a =
array([[125, 120, 118, 119, 123, 122, 121, 147, 109, 110, 125, 131, 134,
        119, 128],
       [137, 116, 154, 127, 141, 118, 122, 119, 134, 135, 136, 123,  99,
        120, 130],
       [135, 119, 149, 131, 142, 128, 125, 140, 127, 126, 120, 124, 138,
        124, 121],
       [126, 115, 132, 112, 133, 137, 122, 133, 140, 133, 134, 137, 131,
        133, 136],
       [125, 124, 123, 124, 130, 131, 128, 151, 118, 117, 118, 130, 152,
        128, 121],
       [135, 119, 148, 131, 141, 124, 122, 132, 127, 127, 124, 122, 124,
        122, 124],
       [127, 109, 131, 113, 136, 148, 110, 124, 149, 136, 130, 138, 136,
        134, 143]])
a[0, 0]	125
a[6, 3]	113
a[6, 10]	130
a[6]	[127, 109, 131, 113, 136, 148, 110, 124, 149, 136, 130, 138, 136, 134, 143]
a[5, 4]	141
a[2, 0]	135
a[3, 11]	137
a[4]	[125, 124, 123, 124, 130, 131, 128, 151, 118, 117, 118, 130, 152, 128, 121]
a[1]	[137, 116, 154, 127, 141, 118, 122, 119, 134, 135, 136, 123, 99, 120, 130]
a[6, 13]	134
a[:, 12]	[134, 99, 138, 131, 152, 124, 136]
a[:, 0]	[125, 137, 135, 126, 125, 135, 127]
a[0, 5]	122
a[5, 10]	124
a[3, 1]	115
a[5]	[135, 119, 148, 131, 141, 124, 122, 132, 127, 127, 124, 122, 124, 122, 124]
a[3, 4]	133
a[5, 14]	124
a[:, 10]	[125, 136, 120, 134, 118, 124, 130]
a[:, 8]	[109, 134, 127, 140, 118, 127, 149]
a[6, 11]	138
a[3, 8]	140
a[4, 9]	117
a[2, 6]	125
a[3, 6]	122
a[1, 11]	123
a[4, 2]	123
a[0, 14]	128
a[2, 10]	120
a[5, 12]	124
a[3, 9]	133
a[2, 4]	142
a[:, 9]	[110, 135, 126, 133, 117, 127, 136]

W = [118 116 135 107 155 120 150]
W[0]: 118
W[-3]: 155
W[-4]: 107
W[-2]: 120

grid =
[[127 131 122 125 142 127]
 [123 132 121 131 127 124]
 [125 140 126 134 119 122]
 [123 132 125 130 125 126]
 [122 126 102 135 114 130]
 [134 138 124 138 107 125]
 [123 127 121 131 120 123]
 [120 126 117 130 130 131]
 [112 117 104 128 109 118]
 [134 124 114 125 125 126]
 [122 132 107 128 124 123]
 [124 129 126 127 124 126]
 [115 125 118 125 126 120]
 [129 124 119 127 129 125]
 [132 122 132 131 120 135]
 [124 128 120 129 126 129]]
grid[0,0] => 127
grid[12,1] => 125
grid[10,1] => 132
grid[13,5] => 125
grid[3,4] => 125
grid[1,2] => 121
grid[13,3] => 127
grid[7,5] => 131
grid[11,1] => 129
grid[13,0] => 129
grid[0,1] => 131
grid[5,1] => 138
grid[6] => [123, 127, 121, 131, 120, 123]
grid[:, 5] => [127, 124, 122, 126, 130, 125, 123, 131, 118, 126, 123, 126, 120, 125, 135, 129]
grid[9] => [134, 124, 114, 125, 125, 126]
grid[9,2] => 114
grid[14,2] => 132
grid[:, 4] => [142, 127, 119, 125, 114, 107, 120, 130, 109, 125, 124, 124, 126, 129, 120, 126]
grid[13] => [129, 124, 119, 127, 129, 125]
grid[5,3] => 138
grid[4,1] => 126
grid[2,0] => 125
grid[10] => [122, 132, 107, 128, 124, 123]
grid[13,4] => 129
grid[6,2] => 121
grid[15,1] => 128
grid[7] => [120, 126, 117, 130, 130, 131]
grid[5] => [134, 138, 124, 138, 107, 125]
grid[4,5] => 130
grid[0,4] => 142
grid[3,1] => 132
grid[11,2] => 126
grid[3] => [123, 132, 125, 130, 125, 126]
grid[0] => [127, 131, 122, 125, 142, 127]
grid[7,2] => 117
grid[8,1] => 117
grid[9,1] => 124

m =
array([[117, 114, 108, 105, 131, 147, 120, 121],
       [147, 143, 138, 129, 138, 133, 130, 113],
       [125, 129, 134, 140, 123, 116, 131, 138],
       [138, 130, 120, 109, 139, 148, 123, 109],
       [142, 134, 126, 114, 140, 145, 125, 108],
       [108, 108, 105, 108, 125, 141, 120, 131],
       [103, 106, 106, 112, 121, 136, 122, 137],
       [147, 142, 137, 128, 138, 133, 130, 113],
       [147, 142, 136, 126, 138, 136, 129, 112],
       [120, 123, 127, 132, 122, 121, 128, 138],
       [ 98, 107, 115, 130, 112, 117, 126, 153],
       [141, 141, 142, 140, 130, 120, 132, 126],
       [123, 123, 123, 124, 127, 130, 127, 129],
       [147, 140, 133, 122, 139, 139, 128, 110],
       [125, 125, 123, 124, 128, 131, 126, 127]])
Rows and columns are counted from 0.
(0, 0): 117
(7, 0): 147
(10, 4): 112
(7, 2): 137
(13, 3): 122
(12, 4): 127
(3, 5): 148
(1, 4): 138
(8, 0): 147
(9, 1): 123
(2, 4): 123
(13, 0): 147
(9, 3): 132
(1, 7): 113
(1, 3): 129
(2, 0): 125
(7, 1): 142
(14, 2): 123
(8, 2): 136
(0, 5): 147
(6, 3): 112
(8, 4): 138
(11, 0): 141
(0, 6): 120
(5, 6): 120
(14, 1): 125
(3, 6): 123
(11, 1): 141
(4, 2): 126
(14, 0): 125
(6, 2): 106
(2, 7): 138
(2, 3): 140
(1, 5): 133
(7, 5): 133
(14, 5): 131

M =
[[127 117 130 126 121 125 138 134 138 138 142 108]
 [134 121 120 136 117 131 113 119 134 131 132 125]
 [125 126 121 132 131 125 122 118 123 134 131 121]
 [121 117 120 129 128 120 128 118 125 141 140 104]
 [130 121 135 126 122 129 142 140 141 135 140 117]
 [120 134 136 119 140 124 145 137 120 127 125 128]
 [131 123 135 126 122 130 141 140 140 133 138 120]
 [127 136 122 133 138 128 116 116 116 126 119 139]]
Rows and columns are counted from 0.
row 0 col 0 -> 127
row 3 col 6 -> 128
row 3 col 4 -> 128
row 3 col 2 -> 120
row 5 col 1 -> 134
row 6 col 8 -> 140
row 5 col 10 -> 125
row 2 col 7 -> 118
row 6 col 2 -> 135
row 1 col 9 -> 131
row 3 col 0 -> 121
row 0 col 11 -> 108
row 4 col 9 -> 135
row 4 col 1 -> 121
row 2 col 3 -> 132
row 4 col 2 -> 135
row 5 col 8 -> 120
row 6 col 3 -> 126
row 4 col 6 -> 142
row 2 col 0 -> 125
row 2 col 11 -> 121
row 7 col 1 -> 136
row 5 col 3 -> 119
row 1 col 0 -> 134
row 3 col 3 -> 129
row 1 col 11 -> 125
row 6 col 4 -> 122
row 1 col 7 -> 119
row 2 col 6 -> 122

x =
array([[122, 138, 137, 121],
       [126, 136, 127, 136],
       [137, 115, 124, 113],
       [124, 130, 137, 126],
       [117, 136, 132, 112],
       [119, 120, 138, 137],
       [128, 122, 122, 151],
       [123, 135, 132, 119],
       [136, 124, 130, 135],
       [128, 121, 121, 130],
       [124, 138, 129, 152],
       [127, 130, 129, 128],
       [121, 138, 138, 128],
       [134, 128, 118, 126],
       [125, 137, 126, 134]])
Indices start at 0.
(0, 0): 122
(0, 2): 137
(10, 0): 124
(14, 3): 134
(11, 1): 130
(9, 2): 121
(10, 1): 138
(6, 2): 122
(10, 2): 129
(2, 3): 113
(2, 2): 124
(4, 1): 136
(13, 0): 134
(12, 0): 121
(4, 3): 112
(12, 1): 138
(4, 2): 132
(0, 3): 121
(5, 1): 120
(9, 0): 128
(11, 2): 129
(3, 3): 126
(10, 3): 152
(7, 1): 135
(9, 3): 130
(6, 0): 128
(3, 1): 130
(1, 0): 126
(9, 1): 121
(8, 3): 135
(7, 2): 132

B =
[[130 135 122 128 147 140 147 135 150 142 127 120 148]
 [121 135 140 135 142 152 128 143 154 122 105 118 133]
 [ 99 117 104 117 156 134 121 141 145 117 131 123 121]
 [104 118 131 127 131 135  99 138 129 100 114 129 103]]
B[-4,-13] -> 130
B[-1,7] -> 138
B[:, -13] -> [130, 121, 99, 104]
B[-3,-9] -> 142
B[1,-2] -> 118
B[-2,10] -> 131
B[-4,12] -> 148
B[-1,12] -> 103
B[-1,2] -> 131
B[2,-10] -> 117
B[-1,-3] -> 114
B[-3] -> [121, 135, 140, 135, 142, 152, 128, 143, 154, 122, 105, 118, 133]
B[2] -> [99, 117, 104, 117, 156, 134, 121, 141, 145, 117, 131, 123, 121]
B[-3,0] -> 121
B[-4,2] -> 122
B[-1,-10] -> 127
B[2,0] -> 99
B[:, 3] -> [128, 135, 117, 127]

arr = [131  98 153 122 114]
arr[0]	131
arr[4]	114
arr[1]	98
arr[3]	122
